Below is a small trained network, with its code and all its weights. Each question gives an input and a class and asks what happens when units are switched off, that is, made to give their printed mean instead of their output.

import numpy as np


def w(rows, s, z=0):
    codes = np.array(rows[::2]) - 128.0
    scale = np.full(codes.shape[1], s)
    scale[-1] = z or s
    return codes * scale


def norm(h):
    return h / np.sqrt((h * h).mean(-1, keepdims=True) + 1e-5)


def f(y):
    return np.maximum(y, 0)


def log_softmax(a):
    a = a - a.max(-1, keepdims=True)
    return a - np.log(np.exp(a).sum(-1, keepdims=True))


def net(x, mask):
    res = np.array(x, float).reshape(1, 7) / 4 @ E
    u = 0
    for l in range(2):
        y = f(norm(res) @ A[l][:, :-1].T + A[l][:, -1])
        res = res + np.where(mask[u : u + 4], y, B[l][:, -1]) @ B[l][:, :-1]
        u += 4
    return log_softmax(norm(res)[-1] @ U[:, :-1].T + U[:, -1])


A, B = {}, {}
E = w([
[241,219,189,122,34,180,112,204,77,252,165,60],'x0',
[197,152,94,161,84,51,46,154,68,174,14,151],'x1',
[144,138,197,161,58,86,120,108,160,55,97,48],'x2',
[127,85,169,115,166,114,193,109,166,118,147,110],'x3',
[146,151,99,123,103,153,52,176,88,181,127,137],'x4',
[94,41,143,159,145,144,75,56,143,30,174,24],'x5',
[180,81,150,178,170,132,55,133,172,175,125,197],'x6',
],0.0035)
A[0] = w([
[136,98,173,110,167,149,129,61,131,49,107,124,79],'0.n0',
[164,41,152,159,165,122,37,66,149,45,183,112,3],'0.n1',
[148,179,101,132,154,82,111,115,124,136,4,252,65],'0.n2',
[117,101,111,80,220,201,170,119,122,170,218,221,53],'0.n3',
],0.0042,0.0037)
B[0] = w([
[172,63,77,170,129,114,144,87,150,116,191,127,202],'0.n0',
[114,91,183,255,152,160,58,98,231,204,26,90,226],'0.n1',
[124,100,103,68,232,105,88,191,89,61,51,126,255],'0.n2',
[48,151,106,94,93,172,176,142,172,206,141,174,223],'0.n3',
],0.0063,0.0034)
A[1] = w([
[212,210,188,77,133,157,122,183,125,137,94,75,84],'1.n0',
[191,206,145,159,2,154,99,134,59,172,186,90,69],'1.n1',
[129,105,99,134,115,100,201,81,167,36,167,96,3],'1.n2',
[91,94,135,172,147,102,173,57,157,78,146,105,58],'1.n3',
],0.006,0.0038)
B[1] = w([
[194,147,166,187,118,111,123,125,150,100,209,142,237],'1.n0',
[95,163,82,100,93,119,128,103,145,66,177,65,252],'1.n1',
[141,109,178,54,88,100,184,120,2,122,117,170,195],'1.n2',
[149,134,192,120,83,124,144,99,92,134,57,86,236],'1.n3',
],0.01,0.004)
U = w([
[173,206,105,122,49,127,100,127,129,94,248,54,167],'0',
[239,171,173,156,151,63,116,180,135,145,141,190,5],'1',
[115,60,154,212,146,150,66,63,212,142,76,75,161],'2',
[58,150,85,66,145,204,190,146,170,219,186,180,161],'3',
[113,117,11,72,205,83,51,170,53,84,51,156,152],'4',
[120,92,198,69,79,112,192,68,33,110,96,100,130],'5',
],0.012,0.0018)

Each question gives the input, the list of numbers given to net, and the class t.
The units are the neurons (one row each of A and B). Each row of codes is followed by its name. A weight is (code - 128) times the scale printed after its matrix; where a second scale follows, it is the last column's (A, B and U).
mask holds one flag per neuron, layer by layer. A switched-off neuron (its flag False) gives its mean, the last column of its row in B, instead of its output. The means were averaged over made-up inputs and are rounded, as every weight is.
A unit's drop is (log p(t) with every unit on - log p(t) with that unit switched off) / (log p(t) with every unit on - log p(t) with every unit switched off).
The circuit of an input: a set's keep is (log p(t) with only the set's units on - log p(t) with every unit switched off) / (log p(t) with every unit on - log p(t) with every unit switched off). Starting from all 8 units, units are removed one at a time, each time the one whose removal leaves the highest keep (on an exact tie, the one counted first), for as long as the keep stays at least 0.8.
circuit, biggest first: the units of the circuit, biggest drop first
k most important neurons: the k neurons with the biggest drops, biggest first
top k neurons in layer l: the k neurons of layer l with the biggest drops, biggest first
drop of u: that unit's drop, to one decimal
input [-7,-1,4,3,-3,-6,8], class 4: 3 most important neurons : 0.n2, 1.n0, 0.n1
input [2,-4,8,3,-3,8,1], class 5: circuit, biggest first : 1.n2
input [-8,-1,4,4,-5,-5,7], class 5: circuit, biggest first : 1.n3, 1.n2
input [3,8,7,0,-7,4,-5], class 0: top 2 neurons in layer 1 : 1.n1, 1.n0
input [-4,2,-4,-5,-1,4,-4], class 5: circuit, biggest first : 0.n2, 1.n3
input [-3,8,6,5,8,5,-4], class 2: circuit, biggest first : 1.n2, 0.n1
input [2,-5,-3,-7,2,7,-7], class 5: 3 most important neurons : 1.n2, 1.n0, 0.n3
input [-5,-2,-6,4,2,2,7], class 3: 2 most important neurons : 0.n3, 1.n0
input [-8,7,-6,5,6,7,-6], class 2: top 2 neurons in layer 0 : 0.n1, 0.n2
input [3,-1,-5,1,2,6,-2], class 3: 3 most important neurons : 1.n0, 0.n3, 1.n3
input [1,3,-3,0,-6,-3,-6], class 1: 2 most important neurons : 1.n1, 1.n0
input [2,-3,4,-1,-1,7,-7], class 5: drop of 1.n2 : 0.1
input [-6,-4,-5,2,-4,7,0], class 5: drop of 1.n3 : 0.5
input [-1,-3,7,6,8,1,1], class 2: circuit, biggest first : 0.n1
input [-5,3,4,3,-2,-5,-4], class 4: drop of 0.n2 : 1.3
